Below is a small trained network, with its code and all its weights. Each question gives an input and a target symbol and asks what happens when units are switched off, that is, made to give their printed mean instead of their output.

import numpy as np


def w(rows, s, z=0):
    codes = np.array(rows[::2]) - 128.0
    scale = np.full(codes.shape[1], s)
    scale[-1] = z or s
    return codes * scale


def f(y):
    return np.maximum(y, 0)


def softmax(a):
    e = np.exp(a - a.max(-1, keepdims=True))
    return e / e.sum(-1, keepdims=True)


def log_softmax(a):
    a = a - a.max(-1, keepdims=True)
    return a - np.log(np.exp(a).sum(-1, keepdims=True))


def net(x, mask):
    ids = ['ΔΘΠΦαγζημστψω'.index(c) for c in x.split()]
    T = len(ids)
    res = E[ids] + P[:T]
    u = 0
    for l in range(3):
        q, k, v = (res @ M[l].T for M in (Q, K, V))
        z = softmax(np.where(np.tri(T) > 0, q @ k.T / 2**0.5, -1e9)) @ v
        res = res + np.where(mask[u], z, O[l][:, -1]) @ O[l][:, :-1]
        u += 1
        y = f(res @ A[l][:, :-1].T + A[l][:, -1])
        res = res + np.where(mask[u : u + 4], y, B[l][:, -1]) @ B[l][:, :-1]
        u += 4
    return log_softmax(res[-1] @ U[:, :-1].T + U[:, -1])


Q, K, V, O, A, B = {}, {}, {}, {}, {}, {}
E = w([
[137,112,161,158,162],'Δ',
[126,99,95,75,168],'Θ',
[123,120,111,109,130],'Π',
[145,133,139,150,126],'Φ',
[212,113,182,179,150],'α',
[137,143,96,108,91],'γ',
[105,131,107,68,139],'ζ',
[254,128,79,63,163],'η',
[129,126,173,195,125],'μ',
[118,126,163,186,105],'σ',
[174,24,5,253,134],'τ',
[134,140,118,133,87],'ψ',
[35,114,169,76,154],'ω',
],0.014)
P = w([
[171,218,186,80,143],'0',
[211,154,226,81,124],'1',
[182,248,166,132,150],'2',
[183,128,191,109,138],'3',
[159,209,149,168,187],'4',
[148,91,169,147,151],'5',
[127,178,129,209,206],'6',
[112,50,157,191,138],'7',
[95,133,114,238,217],'8',
[74,40,129,240,154],'9',
[96,92,102,254,194],'10',
],0.0068)
Q[0] = w([
[138,253,60,253,255],'0.h0',
[206,22,206,118,104],'0.h0',
],0.0067)
K[0] = w([
[141,6,110,119,99],'0.h0',
[97,199,76,187,176],'0.h0',
],0.011)
V[0] = w([
[2,196,136,136,3],'0.h0',
[42,135,213,95,211],'0.h0',
],0.0088)
O[0] = w([
[143,227,94,161,193,1],'0.h0',
[152,115,148,92,253,106],'0.h0',
],0.012,0.0089)
A[0] = w([
[124,120,39,179,131,124],'0.n0',
[177,127,255,127,111,136],'0.n1',
[213,89,82,186,129,179],'0.n2',
[111,145,200,96,105,254],'0.n3',
],0.0092,0.0059)
B[0] = w([
[88,25,220,111,46,142],'0.n0',
[138,143,2,197,180,238],'0.n1',
[71,76,198,139,107,234],'0.n2',
[6,104,48,158,209,255],'0.n3',
],0.0077,0.0082)
Q[1] = w([
[253,153,101,161,129],'1.h0',
[8,54,206,96,155],'1.h0',
],0.005)
K[1] = w([
[133,136,66,115,161],'1.h0',
[2,109,220,187,125],'1.h0',
],0.006)
V[1] = w([
[115,169,37,124,213],'1.h0',
[157,180,1,143,125],'1.h0',
],0.0068)
O[1] = w([
[80,25,94,116,51,22],'1.h0',
[32,133,56,132,3,2],'1.h0',
],0.0057)
A[1] = w([
[163,192,185,85,117,138],'1.n0',
[215,179,159,185,184,189],'1.n1',
[114,60,163,229,73,215],'1.n2',
[2,63,79,130,67,252],'1.n3',
],0.0078,0.0032)
B[1] = w([
[114,94,33,179,92,139],'1.n0',
[66,59,159,139,69,179],'1.n1',
[80,71,100,208,189,208],'1.n2',
[2,139,141,106,108,248],'1.n3',
],0.0092,0.017)
Q[2] = w([
[172,252,187,185,174],'2.h0',
[155,254,225,121,90],'2.h0',
],0.0057)
K[2] = w([
[126,160,57,62,152],'2.h0',
[131,138,3,149,124],'2.h0',
],0.0077)
V[2] = w([
[71,150,118,254,203],'2.h0',
[238,89,63,214,124],'2.h0',
],0.0066)
O[2] = w([
[215,146,18,99,148,251],'2.h0',
[60,31,9,58,1,76],'2.h0',
],0.0087,0.023)
A[2] = w([
[95,55,159,254,148,191],'2.n0',
[95,161,175,86,125,84],'2.n1',
[163,134,118,192,87,254],'2.n2',
[215,113,73,9,44,73],'2.n3',
],0.0076,0.0061)
B[2] = w([
[87,181,199,56,115,254],'2.n0',
[68,156,109,101,62,134],'2.n1',
[194,229,123,1,87,157],'2.n2',
[169,75,225,180,47,153],'2.n3',
],0.0086,0.021)
U = w([
[117,119,201,133,139,128],'Δ',
[116,81,117,164,167,125],'Θ',
[120,137,126,131,139,156],'Π',
[125,180,160,125,109,251],'Φ',
[72,85,23,99,140,2],'α',
[149,162,100,117,144,190],'γ',
[134,129,77,140,168,140],'ζ',
[114,108,163,153,99,165],'η',
[130,183,140,94,118,178],'μ',
[129,150,166,106,135,87],'σ',
[1,73,160,115,69,23],'τ',
[132,161,160,97,129,103],'ψ',
[188,104,202,200,221,121],'ω',
],0.0094,0.005)

Each question gives the input, a string of symbols that net reads in full, and the target symbol t.
The units are the heads (2 rows each of Q, K, V and O) and the neurons (one row each of A and B). Each row of codes is followed by its name. A weight is (code - 128) times the scale printed after its matrix; where a second scale follows, it is the last column's (O, A, B and U).
mask holds one flag per unit, layer by layer, with each layer's heads first. A switched-off unit (its flag False) gives its mean, the last column of its rows in O or B, instead of its output. The means were averaged over made-up inputs and are rounded, as every weight is.
A unit's drop is (log p(t) with every unit on - log p(t) with that unit switched off) / (log p(t) with every unit on - log p(t) with every unit switched off).
The circuit of an input: a set's keep is (log p(t) with only the set's units on - log p(t) with every unit switched off) / (log p(t) with every unit on - log p(t) with every unit switched off). Starting from the 12 units with the biggest drops (on a tie, the unit counted first), units are removed one at a time, each time the one whose removal leaves the highest keep (on an exact tie, the one counted first), for as long as the keep stays at least 0.8.
circuit, biggest first: the units of the circuit, biggest drop first
unit that matters most: the unit with the biggest drop
top k neurons: the k neurons with the biggest drops, biggest first
k most important neurons of layer l: the k neurons of layer l with the biggest drops, biggest first
input η η γ η τ, target τ: circuit, biggest first -> [0.h0]
input η η Π η η η η μ ψ η σ, target τ: 3 most important neurons of layer 0 -> [0.n2; 0.n1; 0.n3]
input α ω ω η, target ω: circuit, biggest first -> [1.n3; 2.h0]
input ω Δ σ Π α η, target α: 2 most important neurons of layer 1 -> [1.n1; 1.n2]
input Φ Θ α ψ η γ, target τ: circuit, biggest first -> [0.n1; 1.h0; 1.n3]
input η ω γ γ η η ψ, target τ: top 2 neurons -> [0.n2; 0.n1]
input ω Φ ω ω η Δ, target τ: top 4 neurons -> [0.n2; 0.n1; 0.n3; 1.n2]
input η ω γ η α γ α α ω μ, target ω: circuit, biggest first -> [0.n1; 2.h0]
input ω Θ Δ η μ, target τ: top 2 neurons -> [0.n1; 0.n3]
input η Π α Φ ζ η η α μ, target α: circuit, biggest first -> [2.h0; 1.n2; 1.n3]
input ω α Θ Φ η ω η η η, target τ: 3 most important neurons of layer 0 -> [0.n2; 0.n3; 0.n1]
input α η ω Θ η τ α, target α: top 4 neurons -> [1.n1; 1.n2; 1.n3; 0.n1]
input η ω γ Δ Θ ω Θ η α η, target α: top 2 neurons -> [0.n2; 1.n2]
input η Δ η ω η Φ α ω Θ, target ω: top 2 neurons -> [1.n3; 0.n1]
input Θ η α ω μ, target ω: circuit, biggest first -> [2.h0]
input η γ α ω Φ ω τ Δ η, target η: top 2 neurons -> [2.n3; 1.n1]
input ω ω ω σ ω Θ, target ω: top 2 neurons -> [0.n1; 2.n0]
input η μ ω η η, target τ: top 3 neurons -> [0.n2; 0.n1; 0.n3]
input μ μ η Θ ω α, target ω: top 3 neurons -> [0.n1; 1.n3; 1.n2]
input η η α Θ, target α: unit that matters most -> 0.n2
input η Π η η α Π, target α: top 3 neurons -> [0.n2; 1.n2; 1.n1]
input α η ω η η Π, target τ: 3 most important neurons of layer 0 -> [0.n2; 0.n3; 0.n1]
input ω α η η ω ζ, target ω: circuit, biggest first -> [0.n1; 2.h0]
input Θ μ Π η α η μ, target τ: top 2 neurons -> [0.n3; 2.n0]
input μ Θ ω γ, target ω: circuit, biggest first -> [2.h0; 0.h0]
input σ ω ω η Φ ω Δ, target ω: top 2 neurons -> [1.n3; 0.n1]
input η η η Θ α α ψ, target α: top 2 neurons -> [0.n2; 1.n2]
input η γ η Θ ψ η α α ζ η γ, target τ: circuit, biggest first -> [0.h0; 1.n3]
